Here is a tiny trained network, its code and every weight. The questions are about switching its units off for an input and a target symbol, where a switched-off unit gives its printed mean instead of its output.

import numpy as np


def w(rows, s, z=0):
    codes = np.array(rows[::2]) - 128.0
    scale = np.full(codes.shape[1], s)
    scale[-1] = z or s
    return codes * scale


def norm(h):
    return h / np.sqrt((h * h).mean(-1, keepdims=True) + 1e-5)


def f(y):
    return np.maximum(y, 0)


def softmax(a):
    e = np.exp(a - a.max(-1, keepdims=True))
    return e / e.sum(-1, keepdims=True)


def log_softmax(a):
    a = a - a.max(-1, keepdims=True)
    return a - np.log(np.exp(a).sum(-1, keepdims=True))


def net(x, mask):
    ids = ['ΘΞΩαζμσψ'.index(c) for c in x.split()]
    T = len(ids)
    res = E[ids] + P[:T]
    u = 0
    for l in range(2):
        r = norm(res)
        for j in range(2):
            rows = slice(2 * j, 2 * j + 2)
            q, k, v = (r @ M[l][rows].T for M in (Q, K, V))
            z = softmax(np.where(np.tri(T) > 0, q @ k.T / 2**0.5, -1e9)) @ v
            o = O[l][rows]
            res = res + np.where(mask[u + j], z, o[:, -1]) @ o[:, :-1]
        u += 2
        y = f(norm(res) @ A[l][:, :-1].T + A[l][:, -1])
        res = res + np.where(mask[u : u + 4], y, B[l][:, -1]) @ B[l][:, :-1]
        u += 4
    return log_softmax(norm(res)[-1] @ U[:, :-1].T + U[:, -1])


Q, K, V, O, A, B = {}, {}, {}, {}, {}, {}
E = w([
[134,179,174],'Θ',
[136,181,177],'Ξ',
[131,181,174],'Ω',
[149,131,42],'α',
[114,186,169],'ζ',
[56,178,145],'μ',
[2,52,110],'σ',
[251,91,175],'ψ',
],0.0051)
P = w([
[109,100,253],'0',
[98,142,201],'1',
[101,129,160],'2',
[107,140,131],'3',
[112,140,106],'4',
[120,143,84],'5',
[120,150,69],'6',
[127,159,48],'7',
[130,171,44],'8',
[139,191,35],'9',
],0.0031)
Q[0] = w([
[95,167,124],'0.h1',
[157,97,5],'0.h1',
[156,117,128],'0.h2',
[151,142,122],'0.h2',
],0.02)
K[0] = w([
[66,160,93],'0.h1',
[102,68,255],'0.h1',
[146,92,133],'0.h2',
[163,143,132],'0.h2',
],0.015)
V[0] = w([
[77,57,52],'0.h1',
[12,125,121],'0.h1',
[69,35,252],'0.h2',
[90,126,104],'0.h2',
],0.0038)
O[0] = w([
[93,68,118,5],'0.h1',
[64,155,125,245],'0.h1',
[118,147,253,253],'0.h2',
[147,129,130,127],'0.h2',
],0.0054,0.0016)
A[0] = w([
[164,164,129,8],'0.n1',
[132,255,92,90],'0.n2',
[134,132,27,143],'0.n3',
[84,42,166,22],'0.n4',
],0.0028,0.0018)
B[0] = w([
[127,165,116,128],'0.n1',
[189,91,217,254],'0.n2',
[52,133,206,174],'0.n3',
[27,250,118,138],'0.n4',
],0.0026,0.0018)
Q[1] = w([
[206,252,191],'1.h1',
[179,220,155],'1.h1',
[51,237,115],'1.h2',
[10,181,92],'1.h2',
],0.013)
K[1] = w([
[148,139,4],'1.h1',
[146,122,1],'1.h1',
[137,136,36],'1.h2',
[166,117,34],'1.h2',
],0.017)
V[1] = w([
[121,26,113],'1.h1',
[213,107,158],'1.h1',
[2,125,114],'1.h2',
[121,234,116],'1.h2',
],0.0095)
O[1] = w([
[90,34,53,4],'1.h1',
[183,82,152,100],'1.h1',
[2,167,127,211],'1.h2',
[146,218,201,236],'1.h2',
],0.0091,0.0042)
A[1] = w([
[54,125,123,155],'1.n1',
[70,164,128,180],'1.n2',
[127,59,1,82],'1.n3',
[210,122,170,255],'1.n4',
],0.014,0.0043)
B[1] = w([
[155,100,104,206],'1.n1',
[132,99,78,247],'1.n2',
[91,122,249,146],'1.n3',
[126,97,81,254],'1.n4',
],0.017,0.0077)
U = w([
[169,120,143,57],'Θ',
[174,119,147,41],'Ξ',
[177,131,150,71],'Ω',
[94,67,171,254],'α',
[155,186,154,161],'ζ',
[48,208,125,140],'μ',
[32,81,52,137],'σ',
[178,7,86,141],'ψ',
],0.017,0.0053)

Each question gives the input, a string of symbols that net reads in full, and the target symbol t.
The units are the heads (2 rows each of Q, K, V and O) and the neurons (one row each of A and B). Each row of codes is followed by its name. A weight is (code - 128) times the scale printed after its matrix; where a second scale follows, it is the last column's (O, A, B and U).
mask holds one flag per unit, layer by layer, with each layer's heads first. A switched-off unit (its flag False) gives its mean, the last column of its rows in O or B, instead of its output. The means were averaged over made-up inputs and are rounded, as every weight is.
A unit's drop is (log p(t) with every unit on - log p(t) with that unit switched off) / (log p(t) with every unit on - log p(t) with every unit switched off).
The circuit of an input: a set's keep is (log p(t) with only the set's units on - log p(t) with every unit switched off) / (log p(t) with every unit on - log p(t) with every unit switched off). Starting from all 12 units, units are removed one at a time, each time the one whose removal leaves the highest keep (on an exact tie, the one counted first), for as long as the keep stays at least 0.8.
circuit, biggest first: the units of the circuit, biggest drop first
k most important neurons: the k neurons with the biggest drops, biggest first
k most important neurons of layer l: the k neurons of layer l with the biggest drops, biggest first
heads that matter: for each layer, one digit per head in row order, 1 if its drop is at least 0.15 and else 0, layers parted by /
input ζ α Ξ Θ μ ζ Ω σ σ, target ζ: heads that matter -> 11 / 11
input μ μ ζ ζ α ζ Ω σ, target μ: circuit, biggest first -> (1.h2 1.n4 0.n3)
input Θ σ ψ ψ μ, target ψ: circuit, biggest first -> (1.h2)
input ζ α Θ Ξ Ω Ω Θ ψ, target ζ: 2 most important neurons of layer 1 -> (1.n2 1.n1)
input ζ μ ζ ζ ζ ζ Ξ α ψ Ω, target ζ: heads that matter -> 10 / 01
input α Ω σ μ Ω ψ ψ ζ μ, target α: heads that matter -> 11 / 01
input ψ α ζ Θ Θ Ω Ω ζ Ξ, target ψ: circuit, biggest first -> (0.h1 1.n4 1.h2)
input μ ψ ζ α ψ σ ψ ζ ψ, target μ: circuit, biggest first -> (1.n1 1.h2)
input α ζ σ, target α: circuit, biggest first -> (0.h1 1.h2 1.n3)
input ψ ψ ψ α μ, target ψ: heads that matter -> 10 / 00
input α Ω Θ, target α: heads that matter -> 10 / 10
input μ Ω σ μ ζ μ α μ Ξ, target μ: heads that matter -> 10 / 01
input ζ σ α σ, target ζ: 2 most important neurons of layer 0 -> (0.n3 0.n2)
input ψ Ξ α σ, target ψ: circuit, biggest first -> (0.h1 1.h2)
input ψ α Ω ζ α σ σ ψ α, target ψ: most important neuron -> (0.n3)
input ζ Ξ α ζ, target ζ: heads that matter -> 10 / 01
input Θ σ ψ Θ σ, target ψ: circuit, biggest first -> (1.h2 0.h1 1.n1)
input Θ Ω ζ Θ ψ Θ Θ, target ψ: 2 most important neurons -> (1.n4 0.n2)
input ζ μ σ Θ ψ α, target ζ: 3 most important neurons -> (0.n3 1.n2 1.n1)
input α ζ Ω μ, target α: circuit, biggest first -> (0.h1 1.n3 1.h2)
input Ξ σ σ Ξ σ ψ μ Θ, target ψ: heads that matter -> 11 / 11
input α ζ ψ ζ Ω ζ Ω ζ Ω, target α: heads that matter -> 11 / 10
input ζ ζ σ σ ψ μ Ξ, target ψ: circuit, biggest first -> (0.h1 1.h2 0.h2)
input ζ ζ Θ, target ζ: heads that matter -> 00 / 00
input μ ζ ζ α Θ Ω ψ Θ σ, target μ: heads that matter -> 00 / 11
input μ Ω σ ψ α Ξ Θ σ Ξ, target μ: circuit, biggest first -> (0.n3 1.h2)
input σ Θ ζ Ω Ξ, target ζ: circuit, biggest first -> (0.h2 1.h1)
input α μ μ ζ ζ, target α: most important neuron of layer 1 -> (1.n3)
